Below is a small trained network, with its code and all its weights. Each question gives an input and a class and asks what happens when units are switched off, that is, made to give their printed mean instead of their output.

import numpy as np


def w(rows, s, z=0):
    codes = np.array(rows[::2]) - 128.0
    scale = np.full(codes.shape[1], s)
    scale[-1] = z or s
    return codes * scale


def f(y):
    return y / 2 * (1 + np.tanh(0.7978845608 * (y + 0.044715 * y**3)))


def log_softmax(a):
    a = a - a.max(-1, keepdims=True)
    return a - np.log(np.exp(a).sum(-1, keepdims=True))


def net(x, mask):
    res = np.array(x, float).reshape(1, 5) / 4 @ E
    y = f(res @ A[0][:, :-1].T + A[0][:, -1])
    res = res + np.where(mask, y, B[0][:, -1]) @ B[0][:, :-1]
    return log_softmax(res[-1] @ U[:, :-1].T + U[:, -1])


A, B = {}, {}
E = w([
[122,122,126,127,124,129,122,131],'x0',
[116,95,111,52,197,164,125,87],'x1',
[248,92,114,150,162,100,87,148],'x2',
[97,134,192,107,143,68,70,113],'x3',
[174,176,58,128,74,110,60,64],'x4',
],0.014)
A[0] = w([
[124,127,44,122,46,144,68,115,84],'n0',
[127,157,131,254,56,107,139,215,172],'n1',
[167,155,61,170,72,209,220,156,106],'n2',
[97,113,195,158,175,165,115,230,75],'n3',
[204,83,89,163,202,92,77,202,39],'n4',
[90,155,165,108,134,32,78,150,254],'n5',
[156,90,107,66,179,198,150,54,236],'n6',
[103,31,149,139,162,102,200,221,22],'n7',
[58,189,103,120,119,127,183,129,33],'n8',
[132,188,49,135,101,124,37,59,134],'n9',
[33,164,134,86,58,135,167,91,23],'n10',
[166,89,49,103,98,202,189,157,50],'n11',
],0.01,0.0039)
B[0] = w([
[116,130,118,159,151,147,199,71,206],'n0',
[30,137,44,35,197,125,150,220,248],'n1',
[100,31,185,66,94,72,36,109,222],'n2',
[224,108,102,127,153,146,147,1,202],'n3',
[155,247,172,213,101,233,21,184,227],'n4',
[64,44,167,16,69,91,93,134,221],'n5',
[44,141,84,80,191,116,121,215,231],'n6',
[169,108,139,197,175,89,253,38,217],'n7',
[209,134,123,165,77,175,125,180,182],'n8',
[238,106,115,122,161,97,249,93,249],'n9',
[186,164,187,210,87,234,69,158,210],'n10',
[144,115,242,75,68,71,71,69,197],'n11',
],0.008,0.013)
U = w([
[185,126,58,137,147,59,254,58,76],'0',
[104,48,152,34,106,24,50,134,139],'1',
[151,212,121,199,98,236,86,209,1],'2',
[63,107,29,19,202,120,145,223,218],'3',
],0.0088,0.0051)

Each question gives the input, the list of numbers given to net, and the class t.
The units are the neurons (one row each of A and B). Each row of codes is followed by its name. A weight is (code - 128) times the scale printed after its matrix; where a second scale follows, it is the last column's (A, B and U).
mask holds one flag per neuron, in row order. A switched-off neuron (its flag False) gives its mean, the last column of its row in B, instead of its output. The means were averaged over made-up inputs and are rounded, as every weight is.
A unit's drop is (log p(t) with every unit on - log p(t) with that unit switched off) / (log p(t) with every unit on - log p(t) with every unit switched off).
unit that matters most: the unit with the biggest drop
k most important neurons: the k neurons with the biggest drops, biggest first
drop when u is switched off: that unit's drop, to one decimal
input [2,-3,-5,2,-7], class 0: unit that matters most	n7
input [3,1,-4,-1,4], class 0: 4 most important neurons	[n4, n9, n0, n1]
input [0,-2,-5,4,1], class 2: 2 most important neurons	[n10, n2]
input [-8,0,-7,-8,-1], class 1: 2 most important neurons	[n2, n11]
input [5,8,3,6,-4], class 3: 3 most important neurons	[n6, n2, n11]
input [-1,-8,-3,-7,3], class 3: 4 most important neurons	[n1, n5, n0, n3]
input [2,0,4,1,3], class 2: 3 most important neurons	[n4, n7, n3]
input [-7,-8,-4,6,6], class 3: 2 most important neurons	[n1, n5]
input [3,7,-8,-8,3], class 1: 3 most important neurons	[n2, n11, n4]
input [-4,0,-4,-5,-4], class 1: 2 most important neurons	[n2, n9]
input [6,3,-5,-1,6], class 0: 2 most important neurons	[n9, n4]
input [-4,8,-8,-8,-4], class 1: 4 most important neurons	[n11, n2, n4, n1]
input [8,1,6,-1,-2], class 2: drop when n4 is switched off	0.1
input [0,0,-6,-5,-8], class 0: drop when n2 is switched off	0.0
input [6,2,5,0,1], class 2: drop when n4 is switched off	0.1
input [0,7,6,-7,-6], class 1: unit that matters most	n11
